Below are the code and all the weights of a small trained network. Each question names an input and a class and asks about switching units off, where a switched-off unit gives its printed mean instead of its output.

import numpy as np


def w(rows, s, z=0):
    codes = np.array(rows[::2]) - 128.0
    scale = np.full(codes.shape[1], s)
    scale[-1] = z or s
    return codes * scale


def f(y):
    return np.maximum(y, 0)


def log_softmax(a):
    a = a - a.max(-1, keepdims=True)
    return a - np.log(np.exp(a).sum(-1, keepdims=True))


def net(x, mask):
    res = np.array(x, float).reshape(1, 7) / 4 @ E
    y = f(res @ A[0][:, :-1].T + A[0][:, -1])
    res = res + np.where(mask, y, B[0][:, -1]) @ B[0][:, :-1]
    return log_softmax(res[-1] @ U[:, :-1].T + U[:, -1])


A, B = {}, {}
E = w([
[96,1,203],'x0',
[243,151,212],'x1',
[128,127,127],'x2',
[130,130,127],'x3',
[69,202,212],'x4',
[128,129,128],'x5',
[127,127,128],'x6',
],0.0078)
A[0] = w([
[75,121,93,95],'n0',
[74,116,91,85],'n1',
[54,96,74,100],'n2',
[137,164,104,55],'n3',
[132,150,126,253],'n4',
[36,117,77,96],'n5',
[75,150,89,107],'n6',
[224,91,88,109],'n7',
[201,141,186,65],'n8',
[101,157,183,99],'n9',
[169,159,51,124],'n10',
[157,181,85,54],'n11',
[201,51,69,84],'n12',
[100,118,93,109],'n13',
[111,226,47,111],'n14',
[178,211,72,90],'n15',
[103,2,198,69],'n16',
[171,202,74,93],'n17',
[184,133,175,83],'n18',
[23,148,115,97],'n19',
[96,164,173,86],'n20',
[123,184,113,102],'n21',
[79,160,187,89],'n22',
[115,43,146,73],'n23',
[67,138,204,122],'n24',
[126,233,219,124],'n25',
[94,125,107,70],'n26',
[93,124,108,67],'n27',
[80,139,102,96],'n28',
[147,158,108,68],'n29',
[96,96,173,46],'n30',
[200,90,100,118],'n31',
[150,84,62,101],'n32',
[117,103,144,82],'n33',
[105,125,115,86],'n34',
[51,115,84,76],'n35',
[57,179,198,73],'n36',
[255,142,206,49],'n37',
[116,156,134,124],'n38',
[217,181,143,117],'n39',
[161,87,83,87],'n40',
[138,124,120,201],'n41',
[64,120,83,81],'n42',
[124,143,170,125],'n43',
[190,131,164,49],'n44',
],0.012,0.013)
B[0] = w([
[178,141,131,149],'n0',
[180,142,126,147],'n1',
[176,128,141,170],'n2',
[128,151,150,130],'n3',
[98,1,107,246],'n4',
[207,134,134,171],'n5',
[170,103,123,156],'n6',
[98,156,75,167],'n7',
[192,133,129,152],'n8',
[131,156,102,146],'n9',
[99,123,155,177],'n10',
[108,158,166,142],'n11',
[111,205,60,163],'n12',
[155,120,130,146],'n13',
[106,136,194,195],'n14',
[95,167,199,175],'n15',
[89,195,236,174],'n16',
[101,163,190,170],'n17',
[183,122,127,148],'n18',
[176,108,118,163],'n19',
[122,160,103,141],'n20',
[111,129,144,149],'n21',
[124,169,83,147],'n22',
[96,172,166,149],'n23',
[110,154,64,165],'n24',
[102,135,60,194],'n25',
[146,123,130,130],'n26',
[178,114,125,130],'n27',
[165,123,127,144],'n28',
[127,152,159,131],'n29',
[127,180,144,132],'n30',
[89,166,84,160],'n31',
[101,172,81,157],'n32',
[136,143,191,130],'n33',
[142,120,126,129],'n34',
[184,125,126,155],'n35',
[120,183,82,153],'n36',
[219,115,130,174],'n37',
[116,125,106,140],'n38',
[162,85,128,179],'n39',
[115,169,108,144],'n40',
[103,61,122,197],'n41',
[181,139,130,152],'n42',
[118,131,100,147],'n43',
[178,108,125,138],'n44',
],0.0097,0.014)
U = w([
[252,131,151,64],'0',
[101,193,243,88],'1',
[125,98,128,253],'2',
[127,99,127,226],'3',
[119,200,57,6],'4',
],0.011,0.007)

Each question gives the input, the list of numbers given to net, and the class t.
The units are the neurons (one row each of A and B). Each row of codes is followed by its name. A weight is (code - 128) times the scale printed after its matrix; where a second scale follows, it is the last column's (A, B and U).
mask holds one flag per neuron, in row order. A switched-off neuron (its flag False) gives its mean, the last column of its row in B, instead of its output. The means were averaged over made-up inputs and are rounded, as every weight is.
A unit's drop is (log p(t) with every unit on - log p(t) with that unit switched off) / (log p(t) with every unit on - log p(t) with every unit switched off).
The circuit of an input: a set's keep is (log p(t) with only the set's units on - log p(t) with every unit switched off) / (log p(t) with every unit on - log p(t) with every unit switched off). Starting from the 12 units with the biggest drops (on a tie, the unit counted first), units are removed one at a time, each time the one whose removal leaves the highest keep (on an exact tie, the one counted first), for as long as the keep stays at least 0.8.
units of the circuit, in order: the units of the circuit, biggest drop first
most important unit: the unit with the biggest drop
top k neurons: the k neurons with the biggest drops, biggest first
drop when u is switched off: that unit's drop, to one decimal
input [-3,3,-2,-6,-7,6,5], class 4: units of the circuit, in order => (n12, n7)
input [-5,1,7,-3,1,1,-1], class 1: most important unit => n15
input [-2,-5,5,3,8,4,6], class 4: units of the circuit, in order => (n36, n24)
input [-1,-8,6,-2,-8,6,0], class 0: units of the circuit, in order => (n5, n2, n35)
input [1,6,2,3,8,-1,2], class 4: units of the circuit, in order => (n25, n24)
input [5,-3,-8,-3,6,-5,0], class 4: units of the circuit, in order => (n24, n36, n22)
input [-7,2,6,-6,-5,1,-4], class 1: top 2 neurons => (n15, n17)
input [8,7,7,8,1,5,-6], class 1: top 2 neurons => (n16, n23)
input [-6,4,5,2,-3,-4,-2], class 1: units of the circuit, in order => (n15, n17)
input [4,-8,5,-1,-8,2,2], class 0: top 2 neurons => (n5, n2)
input [-5,4,-4,-3,7,1,3], class 4: top 2 neurons => (n25, n36)
input [-8,-5,3,4,5,-5,3], class 1: top 3 neurons => (n14, n15, n17)
input [7,-1,6,-7,-7,-1,-1], class 1: top 2 neurons => (n16, n23)
input [-5,4,-2,2,6,7,4], class 4: units of the circuit, in order => (n25)
input [7,0,6,0,-6,4,2], class 1: drop when n23 is switched off => 0.1
input [0,0,-3,3,5,-4,0], class 4: drop when n32 is switched off => -0.1
input [-6,-1,-3,-3,1,-1,5], class 1: drop when n15 is switched off => 0.2
input [-4,1,4,-5,7,0,-3], class 4: drop when n25 is switched off => 0.4
